Below is a small trained network, with its code and all its weights. Each question gives an input and a class and asks what happens when units are switched off, that is, made to give their printed mean instead of their output.

import numpy as np


def w(rows, s, z=0):
    codes = np.array(rows[::2]) - 128.0
    scale = np.full(codes.shape[1], s)
    scale[-1] = z or s
    return codes * scale


def norm(h):
    return h / np.sqrt((h * h).mean(-1, keepdims=True) + 1e-5)


def f(y):
    return y / 2 * (1 + np.tanh(0.7978845608 * (y + 0.044715 * y**3)))


def log_softmax(a):
    a = a - a.max(-1, keepdims=True)
    return a - np.log(np.exp(a).sum(-1, keepdims=True))


def net(x, mask):
    res = np.array(x, float).reshape(1, 7) / 4 @ E
    u = 0
    for l in range(2):
        y = f(norm(res) @ A[l][:, :-1].T + A[l][:, -1])
        res = res + np.where(mask[u : u + 6], y, B[l][:, -1]) @ B[l][:, :-1]
        u += 6
    return log_softmax(norm(res)[-1] @ U[:, :-1].T + U[:, -1])


A, B = {}, {}
E = w([
[156,162,136,121,115,112,121],'x0',
[151,157,142,99,114,130,114],'x1',
[147,47,244,149,2,73,159],'x2',
[124,146,154,103,133,140,126],'x3',
[190,126,195,195,137,219,150],'x4',
[100,170,167,163,166,105,126],'x5',
[122,113,155,61,125,177,124],'x6',
],0.0064)
A[0] = w([
[199,142,193,223,145,164,128,20],'0.n1',
[132,93,129,134,183,132,34,241],'0.n2',
[36,125,98,46,96,7,126,27],'0.n3',
[219,126,176,217,123,245,214,89],'0.n4',
[110,32,254,149,74,70,161,86],'0.n5',
[192,227,97,156,196,121,145,245],'0.n6',
],0.0067,0.0011)
B[0] = w([
[125,82,158,111,125,120,106,202],'0.n1',
[216,168,50,182,98,180,86,150],'0.n2',
[69,59,202,145,133,123,41,209],'0.n3',
[2,62,137,98,151,52,58,255],'0.n4',
[216,218,78,157,57,119,160,255],'0.n5',
[93,64,64,86,89,184,148,216],'0.n6',
],0.009,0.006)
A[1] = w([
[66,69,187,89,107,93,1,126],'1.n1',
[104,141,45,120,204,220,161,253],'1.n2',
[208,171,196,172,29,121,186,99],'1.n3',
[128,167,118,136,153,183,83,248],'1.n4',
[132,91,115,173,131,146,26,135],'1.n5',
[147,187,98,146,67,209,150,30],'1.n6',
],0.0083,0.0015)
B[1] = w([
[82,90,172,124,254,98,149,249],'1.n1',
[183,194,89,79,72,141,144,203],'1.n2',
[174,239,68,67,51,187,181,192],'1.n3',
[174,121,160,168,60,58,156,151],'1.n4',
[173,42,219,185,109,92,195,177],'1.n5',
[138,127,123,160,101,96,245,143],'1.n6',
],0.0082,0.011)
U = w([
[229,209,84,101,40,141,86,254],'0',
[127,60,255,129,134,99,52,2],'1',
],0.0075,0.00083)

Each question gives the input, the list of numbers given to net, and the class t.
The units are the neurons (one row each of A and B). Each row of codes is followed by its name. A weight is (code - 128) times the scale printed after its matrix; where a second scale follows, it is the last column's (A, B and U).
mask holds one flag per neuron, layer by layer. A switched-off neuron (its flag False) gives its mean, the last column of its row in B, instead of its output. The means were averaged over made-up inputs and are rounded, as every weight is.
A unit's drop is (log p(t) with every unit on - log p(t) with that unit switched off) / (log p(t) with every unit on - log p(t) with every unit switched off).
The circuit of an input: a set's keep is (log p(t) with only the set's units on - log p(t) with every unit switched off) / (log p(t) with every unit on - log p(t) with every unit switched off). Starting from all 12 units, units are removed one at a time, each time the one whose removal leaves the highest keep (on an exact tie, the one counted first), for as long as the keep stays at least 0.8.
circuit, biggest first: the units of the circuit, biggest drop first
unit that matters most: the unit with the biggest drop
top k neurons: the k neurons with the biggest drops, biggest first
k most important neurons of layer l: the k neurons of layer l with the biggest drops, biggest first
drop of u: that unit's drop, to one decimal
input [6,6,0,-8,1,2,-5], class 1: circuit, biggest first : [0.n5]
input [-3,0,-6,-6,-8,-6,2], class 1: circuit, biggest first : [0.n3 1.n3]
input [-2,5,6,3,-6,5,-1], class 0: top 2 neurons : [0.n5 0.n4]
input [-8,8,8,-1,8,0,6], class 0: top 3 neurons : [0.n5 1.n3 0.n3]
input [7,-6,7,-8,7,3,2], class 0: 2 most important neurons of layer 0 : [0.n5 0.n3]
input [-4,8,7,1,4,8,-2], class 0: top 2 neurons : [0.n5 1.n3]
input [-4,0,0,-4,-1,-8,-6], class 1: top 4 neurons : [0.n5 1.n3 0.n6 1.n2]
input [-6,-2,4,-4,-3,1,7], class 0: top 2 neurons : [0.n5 0.n4]
input [-2,7,4,3,-3,1,-4], class 0: top 3 neurons : [0.n5 0.n4 1.n3]
input [-3,-1,2,-1,-2,-5,7], class 0: top 2 neurons : [0.n4 0.n1]
input [3,8,-5,-7,6,-4,4], class 1: top 2 neurons : [0.n4 0.n5]
input [3,7,0,7,-2,-3,7], class 1: top 3 neurons : [0.n5 1.n3 1.n2]
input [-6,8,5,-6,1,5,4], class 0: drop of 0.n5 : 0.2
input [-5,1,-3,8,4,-6,-6], class 1: unit that matters most : 0.n4
input [8,3,-4,1,8,-2,-4], class 1: drop of 0.n4 : 0.4
input [-4,4,4,3,-2,7,-1], class 0: drop of 0.n5 : 0.3
